m =
 16    3    4   28   -2   -3    8  -28   26    6   -1    3
  4    7   10   -7  -50  -18   16   35   -6   10   -1  -14
 11   -4   18   26    2  -18   17   -4    4   26   -9    3
  5  -27   21    6    5    2  -14  -23   21   25  -20   21
-18  -44  -34  -14    6  -17  -32    4   10  -23   36  -37
-10   35  -15  -62    4    2    6   -9   38  -11   13  -28
  4    4  -16    2   -6    0   -1  -11   -3   17   14   -8
-30   -7    7  -10    2    7  -16   -1   -3    3  -12   -1
  8   18   -7  -15   13   -1  -21   -8   13  -11    4   21
-52   -6   34   -8   -2   -5  -15   37  -20    5   19    0
-33    2    2   22    2   31   16    3    6   28  -12    9
  3   -3    7   19   10   -1   -9    1   10   10    5   -9
 28   -9  -22   57   11   13   -8  -32    6  -25   16   12
 -7   13  -13   -1  -15   13    2  -24    0    1    7    5
 -6    2   25  -29   23  -33   33   27    6    6  -24   -1
m[0, 0] => 16
m[9] => [-52, -6, 34, -8, -2, -5, -15, 37, -20, 5, 19, 0]
m[2] => [11, -4, 18, 26, 2, -18, 17, -4, 4, 26, -9, 3]
m[0, 9] => 6
m[11, 5] => -1
m[5, 11] => -28
m[5, 4] => 4
m[10, 4] => 2
m[:, 3] => [28, -7, 26, 6, -14, -62, 2, -10, -15, -8, 22, 19, 57, -1, -29]
m[8, 2] => -7
m[14, 11] => -1
m[6] => [4, 4, -16, 2, -6, 0, -1, -11, -3, 17, 14, -8]
m[:, 7] => [-28, 35, -4, -23, 4, -9, -11, -1, -8, 37, 3, 1, -32, -24, 27]
m[9, 8] => -20
m[:, 9] => [6, 10, 26, 25, -23, -11, 17, 3, -11, 5, 28, 10, -25, 1, 6]
m[2, 1] => -4
m[3, 4] => 5
m[10, 2] => 2
m[6, 1] => 4
m[0, 11] => 3
m[8, 8] => 13
m[0] => [16, 3, 4, 28, -2, -3, 8, -28, 26, 6, -1, 3]
m[7] => [-30, -7, 7, -10, 2, 7, -16, -1, -3, 3, -12, -1]
m[:, 2] => [4, 10, 18, 21, -34, -15, -16, 7, -7, 34, 2, 7, -22, -13, 25]
m[4, 3] => -14
m[4, 5] => -17
m[:, 4] => [-2, -50, 2, 5, 6, 4, -6, 2, 13, -2, 2, 10, 11, -15, 23]
m[7, 6] => -16
m[1, 1] => 7
m[10, 7] => 3
m[7, 7] => -1
m[1, 6] => 16
m[13] => [-7, 13, -13, -1, -15, 13, 2, -24, 0, 1, 7, 5]
m[1, 9] => 10
m[:, 1] => [3, 7, -4, -27, -44, 35, 4, -7, 18, -6, 2, -3, -9, 13, 2]

A = [-35 -17  18 -36  14  24 -48  22  29 -27  18 -35 -31  10 -34]
A[0] = -35
A[2] = 18
A[4] = 14
A[9] = -27
A[6] = -48
A[3] = -36

B = [-56 -67  -3  23]
B[0] -> -56
B[3] -> 23

x =
[[5621 3847 3878 5659 6897 8167 5862 6597 5529 5618 6951 6626 8072 4918
  5593]
 [6213 4579 4595 6216 6419 7439 6337 6580 6111 6188 6450 6599 7379 5577
  6161]
 [6562 7922 7962 6536 6184 4366 6541 6861 6473 6545 6204 6938 4324 6049
  6506]
 [7187 5294 5289 7150 5578 6749 7121 6471 7083 7134 5561 6465 6755 6673
  7105]
 [7165 2065 2033 7143 5522 9713 7182 6132 7050 7094 5496 6063 9725 6566
  7077]
 [6598 9344 9412 6581 6130 3128 6523 6969 6535 6599 6143 7075 3095 6156
  6557]
 [6162 9487 9574 6165 6499 3037 6157 7054 6108 6182 6531 7182 2977 5686
  6138]
 [5188 4094 4134 5236 7300 7936 5503 6716 5092 5197 7380 6766 7807 4436
  5170]
 [7248 7729 7758 7204 5547 4553 7104 6692 7166 7213 5527 6739 4565 6819
  7175]
 [7547 8187 8208 7485 5311 4101 7343 6695 7459 7501 5280 6738 4129 7152
  7462]
 [6343 5231 5254 6343 6302 6859 6424 6612 6249 6321 6325 6641 6809 5747
  6292]]
x[0,0] => 5621
x[5,14] => 6557
x[9,0] => 7547
x[7,8] => 5092
x[:, 12] => [8072, 7379, 4324, 6755, 9725, 3095, 2977, 7807, 4565, 4129, 6809]
x[7] => [5188, 4094, 4134, 5236, 7300, 7936, 5503, 6716, 5092, 5197, 7380, 6766, 7807, 4436, 5170]
x[10,1] => 5231
x[:, 3] => [5659, 6216, 6536, 7150, 7143, 6581, 6165, 5236, 7204, 7485, 6343]
x[7,5] => 7936
x[1,7] => 6580
x[0,2] => 3878
x[3,0] => 7187
x[1,0] => 6213
x[9,7] => 6695
x[6,8] => 6108
x[7,1] => 4094
x[:, 4] => [6897, 6419, 6184, 5578, 5522, 6130, 6499, 7300, 5547, 5311, 6302]
x[0,7] => 6597
x[3,7] => 6471
x[3,14] => 7105
x[4,11] => 6063
x[6,3] => 6165
x[6,0] => 6162
x[3,12] => 6755
x[0,12] => 8072
x[10,3] => 6343
x[:, 1] => [3847, 4579, 7922, 5294, 2065, 9344, 9487, 4094, 7729, 8187, 5231]
x[10,6] => 6424
x[8,9] => 7213
x[9,5] => 4101
x[3] => [7187, 5294, 5289, 7150, 5578, 6749, 7121, 6471, 7083, 7134, 5561, 6465, 6755, 6673, 7105]
x[7,3] => 5236
x[8,12] => 4565
x[1] => [6213, 4579, 4595, 6216, 6419, 7439, 6337, 6580, 6111, 6188, 6450, 6599, 7379, 5577, 6161]
x[:, 9] => [5618, 6188, 6545, 7134, 7094, 6599, 6182, 5197, 7213, 7501, 6321]
x[6,11] => 7182
x[2] => [6562, 7922, 7962, 6536, 6184, 4366, 6541, 6861, 6473, 6545, 6204, 6938, 4324, 6049, 6506]

grid =
[[-22  48  25 -20 -22 -68 -24 -23]
 [ -1  24  33   0  -1 -75  -2  -1]
 [ 50 -42  31  49  49  42  53  52]
 [ 22 -11  22  22  22  49  23  23]
 [ -2  19  16  -2  -2  37  -3  -3]
 [ 28 -20  21  27  27  72  29  29]]
grid[0,0] = -22
grid[3,0] = 22
grid[0,4] = -22
grid[4] = [-2, 19, 16, -2, -2, 37, -3, -3]
grid[2,5] = 42
grid[:, 2] = [25, 33, 31, 22, 16, 21]
grid[0,2] = 25
grid[4,3] = -2
grid[1,3] = 0
grid[0] = [-22, 48, 25, -20, -22, -68, -24, -23]
grid[3,1] = -11
grid[4,6] = -3
grid[0,3] = -20
grid[:, 7] = [-23, -1, 52, 23, -3, 29]
grid[2,3] = 49
grid[3,4] = 22
grid[5,4] = 27
grid[3,7] = 23
